Below is a small trained network, with its code and all its weights. Each question gives an input and a class and asks what happens when units are switched off, that is, made to give their printed mean instead of their output.

import numpy as np


def w(rows, s, z=0):
    codes = np.array(rows[::2]) - 128.0
    scale = np.full(codes.shape[1], s)
    scale[-1] = z or s
    return codes * scale


def f(y):
    return y / 2 * (1 + np.tanh(0.7978845608 * (y + 0.044715 * y**3)))


def log_softmax(a):
    a = a - a.max(-1, keepdims=True)
    return a - np.log(np.exp(a).sum(-1, keepdims=True))


def net(x, mask):
    res = np.array(x, float).reshape(1, 3) / 4 @ E
    y = f(res @ A[0][:, :-1].T + A[0][:, -1])
    res = res + np.where(mask, y, B[0][:, -1]) @ B[0][:, :-1]
    return log_softmax(res[-1] @ U[:, :-1].T + U[:, -1])


A, B = {}, {}
E = w([
[94,61,67,86,199,205,15,185,100],'x0',
[176,11,169,115,156,165,180,145,129],'x1',
[72,173,103,154,145,166,205,150,83],'x2',
],0.011)
A[0] = w([
[55,148,105,173,83,60,94,123,117,30],'neuron 1',
[152,73,174,151,123,166,191,119,124,42],'neuron 2',
[50,148,100,211,146,116,204,164,108,62],'neuron 3',
[113,251,82,140,108,96,111,78,173,184],'neuron 4',
[129,149,172,167,188,198,207,135,93,208],'neuron 5',
[166,30,205,198,124,142,186,120,144,173],'neuron 6',
[111,112,168,185,57,107,225,125,156,73],'neuron 7',
[117,56,154,150,151,155,160,119,109,42],'neuron 8',
[129,171,41,111,119,70,122,135,161,2],'neuron 9',
[120,118,128,175,92,103,145,59,196,86],'neuron 10',
[156,100,118,121,54,88,79,111,201,45],'neuron 11',
[227,99,132,76,142,84,106,82,188,177],'neuron 12',
],0.011,0.0077)
B[0] = w([
[181,221,36,33,58,140,35,78,217,160],'neuron 1',
[200,211,3,44,80,69,51,83,232,181],'neuron 2',
[231,136,145,181,194,176,152,47,218,179],'neuron 3',
[98,77,128,112,48,36,71,75,132,248],'neuron 4',
[127,73,210,212,155,53,147,66,195,218],'neuron 5',
[180,136,118,48,31,18,28,121,154,255],'neuron 6',
[80,30,81,160,167,234,134,248,145,235],'neuron 7',
[155,204,23,63,80,200,62,106,228,159],'neuron 8',
[156,153,77,106,97,185,99,120,220,144],'neuron 9',
[46,41,43,161,148,220,95,172,173,183],'neuron 10',
[233,210,155,185,196,232,177,91,219,169],'neuron 11',
[158,105,201,167,204,135,204,89,110,227],'neuron 12',
],0.011,0.013)
U = w([
[150,184,82,53,20,80,80,104,160,57],'0',
[235,169,155,214,193,158,188,11,180,50],'1',
[80,5,37,129,176,217,23,238,140,106],'2',
[100,70,216,127,75,7,136,114,64,210],'3',
[217,228,59,177,5,249,239,191,23,7],'4',
],0.011)

Each question gives the input, the list of numbers given to net, and the class t.
The units are the neurons (one row each of A and B). Each row of codes is followed by its name. A weight is (code - 128) times the scale printed after its matrix; where a second scale follows, it is the last column's (A, B and U).
mask holds one flag per neuron, in row order. A switched-off neuron (its flag False) gives its mean, the last column of its row in B, instead of its output. The means were averaged over made-up inputs and are rounded, as every weight is.
A unit's drop is (log p(t) with every unit on - log p(t) with that unit switched off) / (log p(t) with every unit on - log p(t) with every unit switched off).
The circuit of an input: a set's keep is (log p(t) with only the set's units on - log p(t) with every unit switched off) / (log p(t) with every unit on - log p(t) with every unit switched off). Starting from all 12 units, units are removed one at a time, each time the one whose removal leaves the highest keep (on an exact tie, the one counted first), for as long as the keep stays at least 0.8.
units of the circuit, in order: the units of the circuit, biggest drop first
most important unit: the unit with the biggest drop
top k neurons: the k neurons with the biggest drops, biggest first
drop when u is switched off: that unit's drop, to one decimal
input [-8,8,5], class 0: most important unit -> neuron 6
input [4,-1,-5], class 1: units of the circuit, in order -> [neuron 7; neuron 6]
input [-2,-3,1], class 3: units of the circuit, in order -> [neuron 2; neuron 11]
input [3,4,0], class 0: top 4 neurons -> [neuron 7; neuron 10; neuron 8; neuron 12]
input [0,4,5], class 1: top 4 neurons -> [neuron 5; neuron 4; neuron 3; neuron 1]
input [-8,1,-7], class 2: top 4 neurons -> [neuron 10; neuron 7; neuron 5; neuron 3]
input [-6,7,-3], class 0: top 2 neurons -> [neuron 6; neuron 2]
input [-8,6,0], class 2: top 2 neurons -> [neuron 7; neuron 10]
input [-7,6,-4], class 2: top 3 neurons -> [neuron 7; neuron 10; neuron 4]
input [-6,7,7], class 0: top 3 neurons -> [neuron 6; neuron 2; neuron 12]
input [4,-3,6], class 1: top 2 neurons -> [neuron 3; neuron 7]
input [3,4,-4], class 0: top 3 neurons -> [neuron 7; neuron 5; neuron 3]
input [1,2,3], class 3: top 4 neurons -> [neuron 11; neuron 7; neuron 12; neuron 3]
input [4,4,-4], class 0: units of the circuit, in order -> [neuron 7]
input [-2,-3,-3], class 3: units of the circuit, in order -> [neuron 2; neuron 8]
input [1,-2,0], class 3: drop when neuron 10 is switched off -> 0.1
input [-7,-5,2], class 2: drop when neuron 10 is switched off -> 0.2
input [-6,-3,-7], class 1: drop when neuron 11 is switched off -> 2.6
